Below are the code and all the weights of a small trained network. Each question names an input and a class and asks about switching units off, where a switched-off unit gives its printed mean instead of its output.

import numpy as np


def w(rows, s, z=0):
    codes = np.array(rows[::2]) - 128.0
    scale = np.full(codes.shape[1], s)
    scale[-1] = z or s
    return codes * scale


def norm(h):
    return h / np.sqrt((h * h).mean(-1, keepdims=True) + 1e-5)


def f(y):
    return y / 2 * (1 + np.tanh(0.7978845608 * (y + 0.044715 * y**3)))


def log_softmax(a):
    a = a - a.max(-1, keepdims=True)
    return a - np.log(np.exp(a).sum(-1, keepdims=True))


def net(x, mask):
    res = np.array(x, float).reshape(1, 2) / 4 @ E
    u = 0
    for l in range(3):
        y = f(norm(res) @ A[l][:, :-1].T + A[l][:, -1])
        res = res + np.where(mask[u : u + 5], y, B[l][:, -1]) @ B[l][:, :-1]
        u += 5
    return log_softmax(norm(res)[-1] @ U[:, :-1].T + U[:, -1])


A, B = {}, {}
E = w([
[139,85,4,104,235,100,93,132,122,75,104],'x0',
[54,94,208,55,160,141,120,154,79,84,167],'x1',
],0.019)
A[0] = w([
[103,182,209,111,105,112,107,116,190,191,132,169],'L0N0',
[108,153,157,70,88,72,195,75,97,188,115,119],'L0N1',
[193,16,99,173,98,108,210,58,255,155,95,130],'L0N2',
[149,137,165,136,149,126,105,122,75,131,145,2],'L0N3',
[134,175,168,111,165,134,195,56,172,114,147,99],'L0N4',
],0.0073,0.0038)
B[0] = w([
[103,86,89,55,172,121,107,151,110,131,84,254],'L0N0',
[170,65,99,100,174,127,94,118,136,123,147,188],'L0N1',
[28,191,87,183,136,100,102,126,34,78,167,251],'L0N2',
[86,90,192,123,254,21,38,165,118,227,143,114],'L0N3',
[164,59,146,170,165,116,49,142,139,131,126,136],'L0N4',
],0.0094,0.0062)
A[1] = w([
[70,114,168,89,254,133,127,209,67,195,84,9],'L1N0',
[124,114,200,161,105,182,203,144,155,234,95,2],'L1N1',
[66,131,63,120,178,70,102,96,91,60,141,187],'L1N2',
[124,95,192,96,65,153,98,149,105,222,123,55],'L1N3',
[97,83,74,82,78,183,181,162,237,118,81,84],'L1N4',
],0.0079,0.0023)
B[1] = w([
[105,153,36,215,86,104,163,64,24,174,60,204],'L1N0',
[205,100,139,21,130,36,160,151,212,149,234,169],'L1N1',
[192,123,246,97,86,175,134,141,177,161,129,254],'L1N2',
[198,70,179,51,121,104,149,82,187,46,110,199],'L1N3',
[120,90,96,147,50,185,68,1,80,69,117,127],'L1N4',
],0.0093,0.011)
A[2] = w([
[151,165,182,93,99,195,103,175,130,86,194,120],'L2N0',
[76,110,171,85,102,102,161,105,148,154,205,145],'L2N1',
[45,97,144,72,132,139,134,160,103,121,164,111],'L2N2',
[127,65,100,103,214,149,107,160,149,100,112,1],'L2N3',
[4,95,168,122,178,136,120,165,111,106,165,141],'L2N4',
],0.013,0.0042)
B[2] = w([
[120,41,89,92,128,122,171,82,35,132,76,204],'L2N0',
[150,155,90,109,179,185,55,158,162,85,115,254],'L2N1',
[158,152,88,234,140,59,114,110,209,176,135,228],'L2N2',
[157,110,197,2,95,132,65,158,208,97,164,208],'L2N3',
[79,250,52,190,91,164,186,163,113,177,146,217],'L2N4',
],0.013,0.0075)
U = w([
[111,227,83,200,144,141,116,168,138,180,153,252],'0',
[160,108,166,1,142,153,78,173,219,122,164,166],'1',
[110,85,130,103,126,155,148,91,21,147,90,90],'2',
[81,88,185,142,139,95,142,150,128,95,204,1],'3',
],0.015,0.0033)

Each question gives the input, the list of numbers given to net, and the class t.
The units are the neurons (one row each of A and B). Each row of codes is followed by its name. A weight is (code - 128) times the scale printed after its matrix; where a second scale follows, it is the last column's (A, B and U).
mask holds one flag per neuron, layer by layer. A switched-off neuron (its flag False) gives its mean, the last column of its row in B, instead of its output. The means were averaged over made-up inputs and are rounded, as every weight is.
A unit's drop is (log p(t) with every unit on - log p(t) with that unit switched off) / (log p(t) with every unit on - log p(t) with every unit switched off).
The circuit of an input: a set's keep is (log p(t) with only the set's units on - log p(t) with every unit switched off) / (log p(t) with every unit on - log p(t) with every unit switched off). Starting from the 12 units with the biggest drops (on a tie, the unit counted first), units are removed one at a time, each time the one whose removal leaves the highest keep (on an exact tie, the one counted first), for as long as the keep stays at least 0.8.
units of the circuit, in order: the units of the circuit, biggest drop first
unit that matters most: the unit with the biggest drop
top k neurons: the k neurons with the biggest drops, biggest first
k most important neurons of layer l: the k neurons of layer l with the biggest drops, biggest first
drop of u: that unit's drop, to one decimal
input [-8,8], class 0: units of the circuit, in order	(L2N4)
input [8,-5], class 1: top 2 neurons	(L1N0, L2N3)
input [-2,1], class 2: units of the circuit, in order	(L1N0, L0N0)
input [-3,0], class 2: 2 most important neurons of layer 1	(L1N0, L1N2)
input [5,5], class 0: 3 most important neurons of layer 1	(L1N3, L1N0, L1N1)
input [-6,-5], class 1: top 3 neurons	(L1N1, L1N0, L2N4)
input [1,-3], class 2: units of the circuit, in order	(L0N2, L1N2, L1N0, L2N0)
input [4,-3], class 1: top 2 neurons	(L1N0, L2N4)
input [7,-5], class 1: top 2 neurons	(L1N0, L2N3)
input [8,-7], class 1: 3 most important neurons of layer 2	(L2N3, L2N4, L2N2)
input [-4,4], class 0: top 2 neurons	(L1N2, L0N0)
input [-3,-2], class 2: top 2 neurons	(L0N2, L1N1)
input [-3,-1], class 2: 2 most important neurons of layer 0	(L0N0, L0N1)
input [0,3], class 2: units of the circuit, in order	(L1N0)
input [1,2], class 2: 2 most important neurons of layer 2	(L2N2, L2N4)
input [-2,3], class 2: top 3 neurons	(L1N0, L0N2, L1N3)
input [-7,-6], class 1: 2 most important neurons of layer 2	(L2N4, L2N2)
input [-3,4], class 0: drop of L1N2	0.6
input [6,-4], class 1: drop of L1N0	2.8
input [2,0], class 2: unit that matters most	L2N0
input [-2,0], class 2: drop of L0N0	1.1
